Below are the code and all the weights of a small trained network. Each question names an input and a target symbol and asks about switching units off, where a switched-off unit gives its printed mean instead of its output.

import numpy as np


def w(rows, s, z=0):
    codes = np.array(rows[::2]) - 128.0
    scale = np.full(codes.shape[1], s)
    scale[-1] = z or s
    return codes * scale


def f(y):
    return y / 2 * (1 + np.tanh(0.7978845608 * (y + 0.044715 * y**3)))


def softmax(a):
    e = np.exp(a - a.max(-1, keepdims=True))
    return e / e.sum(-1, keepdims=True)


def log_softmax(a):
    a = a - a.max(-1, keepdims=True)
    return a - np.log(np.exp(a).sum(-1, keepdims=True))


def net(x, mask):
    ids = ['γδεηλτφψ'.index(c) for c in x.split()]
    T = len(ids)
    res = E[ids] + P[:T]
    u = 0
    for l in range(2):
        r = res
        for j in range(3):
            rows = slice(2 * j, 2 * j + 2)
            q, k, v = (r @ M[l][rows].T for M in (Q, K, V))
            z = softmax(np.where(np.tri(T) > 0, q @ k.T / 2**0.5, -1e9)) @ v
            o = O[l][rows]
            res = res + np.where(mask[u + j], z, o[:, -1]) @ o[:, :-1]
        u += 3
        y = f(res @ A[l][:, :-1].T + A[l][:, -1])
        res = res + np.where(mask[u : u + 4], y, B[l][:, -1]) @ B[l][:, :-1]
        u += 4
    return log_softmax(res[-1] @ U[:, :-1].T + U[:, -1])


Q, K, V, O, A, B = {}, {}, {}, {}, {}, {}
E = w([
[159,123,47,127,196,116,133],'γ',
[28,117,81,143,134,121,90],'δ',
[170,118,133,137,143,37,124],'ε',
[127,114,130,213,61,96,140],'η',
[76,147,155,120,56,87,73],'λ',
[149,146,102,250,88,115,162],'τ',
[189,83,99,162,151,133,87],'φ',
[178,177,113,150,116,93,113],'ψ',
],0.021)
P = w([
[171,149,94,96,60,151,254],'0',
[112,162,167,79,54,182,133],'1',
[112,138,130,110,92,154,140],'2',
[108,132,131,112,107,158,123],'3',
[109,122,137,116,121,162,143],'4',
[91,128,136,137,139,165,124],'5',
[79,129,134,148,151,170,114],'6',
[100,112,146,123,158,175,141],'7',
[98,109,148,134,168,173,149],'8',
[72,128,156,161,178,184,124],'9',
[74,123,158,152,184,186,134],'10',
],0.0075)
Q[0] = w([
[198,142,88,140,185,239,175],'L0H0',
[151,206,64,85,152,94,147],'L0H0',
[145,67,2,92,216,136,49],'L0H1',
[168,103,225,86,227,185,83],'L0H1',
[22,92,108,101,115,102,144],'L0H2',
[96,90,175,81,195,114,107],'L0H2',
],0.013)
K[0] = w([
[181,169,87,182,134,164,76],'L0H0',
[133,227,127,98,177,128,119],'L0H0',
[143,133,190,124,248,140,51],'L0H1',
[201,109,130,122,139,92,118],'L0H1',
[70,83,143,131,140,111,140],'L0H2',
[110,102,118,94,121,47,131],'L0H2',
],0.014)
V[0] = w([
[126,79,117,65,160,98,136],'L0H0',
[55,116,190,111,147,88,162],'L0H0',
[139,139,129,149,104,146,123],'L0H1',
[160,178,56,85,80,176,100],'L0H1',
[153,139,120,183,192,90,81],'L0H2',
[126,121,83,159,101,246,138],'L0H2',
],0.013)
O[0] = w([
[105,201,120,147,74,160,79,47],'L0H0',
[168,141,143,72,110,119,243,250],'L0H0',
[137,128,159,120,112,137,146,103],'L0H1',
[91,151,156,100,107,126,88,162],'L0H1',
[183,108,128,176,154,122,254,150],'L0H2',
[165,110,157,39,91,105,124,202],'L0H2',
],0.0069,0.0024)
A[0] = w([
[147,130,107,71,86,126,85,2],'L0N0',
[189,235,60,150,7,214,220,9],'L0N1',
[213,152,204,63,133,66,104,188],'L0N2',
[103,207,148,93,102,69,180,98],'L0N3',
],0.012,0.0017)
B[0] = w([
[167,103,144,153,166,156,224,178],'L0N0',
[54,171,205,62,122,115,2,166],'L0N1',
[95,159,131,149,127,100,48,213],'L0N2',
[114,114,180,129,159,134,84,253],'L0N3',
],0.014,0.0031)
Q[1] = w([
[109,99,177,79,52,16,114],'L1H0',
[41,121,151,147,109,120,62],'L1H0',
[103,146,129,120,75,9,8],'L1H1',
[56,57,93,177,127,219,121],'L1H1',
[69,106,192,147,3,81,136],'L1H2',
[109,41,106,127,143,55,168],'L1H2',
],0.018)
K[1] = w([
[40,86,156,40,70,138,147],'L1H0',
[56,124,94,125,83,152,78],'L1H0',
[5,92,62,86,69,144,30],'L1H1',
[231,161,135,184,204,88,88],'L1H1',
[53,102,131,135,47,96,132],'L1H2',
[112,95,136,159,156,82,190],'L1H2',
],0.023)
V[1] = w([
[30,60,109,67,83,182,44],'L1H0',
[54,151,136,100,101,76,186],'L1H0',
[136,131,156,120,141,112,142],'L1H1',
[41,102,104,48,57,184,68],'L1H1',
[168,161,142,94,254,103,14],'L1H2',
[161,2,167,214,201,214,155],'L1H2',
],0.0069)
O[1] = w([
[124,106,118,134,1,77,159,254],'L1H0',
[102,133,185,194,172,164,161,181],'L1H0',
[130,148,138,115,134,135,131,125],'L1H1',
[151,148,13,90,78,66,112,172],'L1H1',
[159,111,48,131,53,76,146,146],'L1H2',
[118,123,89,63,43,107,65,93],'L1H2',
],0.0061,0.0095)
A[1] = w([
[100,220,40,90,209,115,83,221],'L1N0',
[215,93,193,138,163,118,63,6],'L1N1',
[179,112,82,214,95,149,247,233],'L1N2',
[57,105,95,119,119,186,171,188],'L1N3',
],0.014,0.0013)
B[1] = w([
[139,79,252,71,72,159,161,193],'L1N0',
[25,150,129,158,109,244,115,149],'L1N1',
[241,116,86,126,188,143,152,174],'L1N2',
[67,90,102,49,167,107,171,254],'L1N3',
],0.011,0.0087)
U = w([
[89,53,38,99,122,192,3,70],'γ',
[98,124,135,51,237,100,34,9],'δ',
[155,108,69,166,168,102,173,254],'ε',
[12,150,229,222,73,13,115,244],'η',
[90,180,114,79,140,153,148,17],'λ',
[168,32,198,43,164,184,121,135],'τ',
[7,106,63,60,165,117,211,152],'φ',
[81,189,146,130,222,180,141,166],'ψ',
],0.0049,0.0026)

Each question gives the input, a string of symbols that net reads in full, and the target symbol t.
The units are the heads (2 rows each of Q, K, V and O) and the neurons (one row each of A and B). Each row of codes is followed by its name. A weight is (code - 128) times the scale printed after its matrix; where a second scale follows, it is the last column's (O, A, B and U).
mask holds one flag per unit, layer by layer, with each layer's heads first. A switched-off unit (its flag False) gives its mean, the last column of its rows in O or B, instead of its output. The means were averaged over made-up inputs and are rounded, as every weight is.
A unit's drop is (log p(t) with every unit on - log p(t) with that unit switched off) / (log p(t) with every unit on - log p(t) with every unit switched off).
The circuit of an input: a set's keep is (log p(t) with only the set's units on - log p(t) with every unit switched off) / (log p(t) with every unit on - log p(t) with every unit switched off). Starting from the 12 units with the biggest drops (on a tie, the unit counted first), units are removed one at a time, each time the one whose removal leaves the highest keep (on an exact tie, the one counted first), for as long as the keep stays at least 0.8.
units of the circuit, in order: the units of the circuit, biggest drop first
most important unit: the unit with the biggest drop
k most important neurons: the k neurons with the biggest drops, biggest first
k most important neurons of layer l: the k neurons of layer l with the biggest drops, biggest first
which heads matter: for each layer, one digit per head in row order, 1 if its drop is at least 0.15 and else 0, layers parted by /
drop of u: that unit's drop, to one decimal
input γ ε δ δ φ, target γ: units of the circuit, in order : [L0H0 L1N1]
input δ δ ε ψ δ ψ, target ε: which heads matter : 100 / 001
input τ δ ε τ, target ε: most important unit : L0H0
input γ δ δ γ δ η η, target ε: which heads matter : 100 / 000
input δ δ γ λ φ γ, target τ: units of the circuit, in order : [L1N0 L1H0]
input λ ψ λ η ψ ψ, target τ: units of the circuit, in order : [L0H0 L1H0 L1N0 L0N1]
input δ ε δ ε η ψ δ τ γ φ ψ, target ε: which heads matter : 101 / 001
input δ λ ε δ γ ε δ ε ε, target ψ: which heads matter : 011 / 110
input λ δ η ε, target η: which heads matter : 100 / 000
input γ δ δ ε γ γ ψ, target η: 2 most important neurons of layer 0 : [L0N1 L0N0]
input ψ γ δ ε γ ε λ λ δ ε, target τ: which heads matter : 011 / 110
input τ δ δ ψ δ δ δ τ, target ε: which heads matter : 001 / 000
input φ φ δ η ε δ δ δ ψ η ε, target ε: which heads matter : 011 / 000
input δ ε η ψ δ ε ε, target τ: most important unit : L0H2
input ε λ γ δ φ ε ε ε, target ψ: 3 most important neurons : [L0N1 L0N2 L0N3]
input δ δ η η ε δ ψ ε, target ε: 2 most important neurons : [L0N2 L1N2]
input δ λ δ ψ δ δ δ δ ε, target η: 2 most important neurons : [L0N2 L0N0]
input δ η δ λ η, target ε: 2 most important neurons : [L1N2 L0N1]
input γ ε δ φ δ φ δ λ η φ, target γ: drop of L1N0 : 0.0
input δ δ δ ψ, target η: drop of L0N0 : 0.0
input δ γ ψ δ δ γ, target τ: drop of L1H0 : 0.2
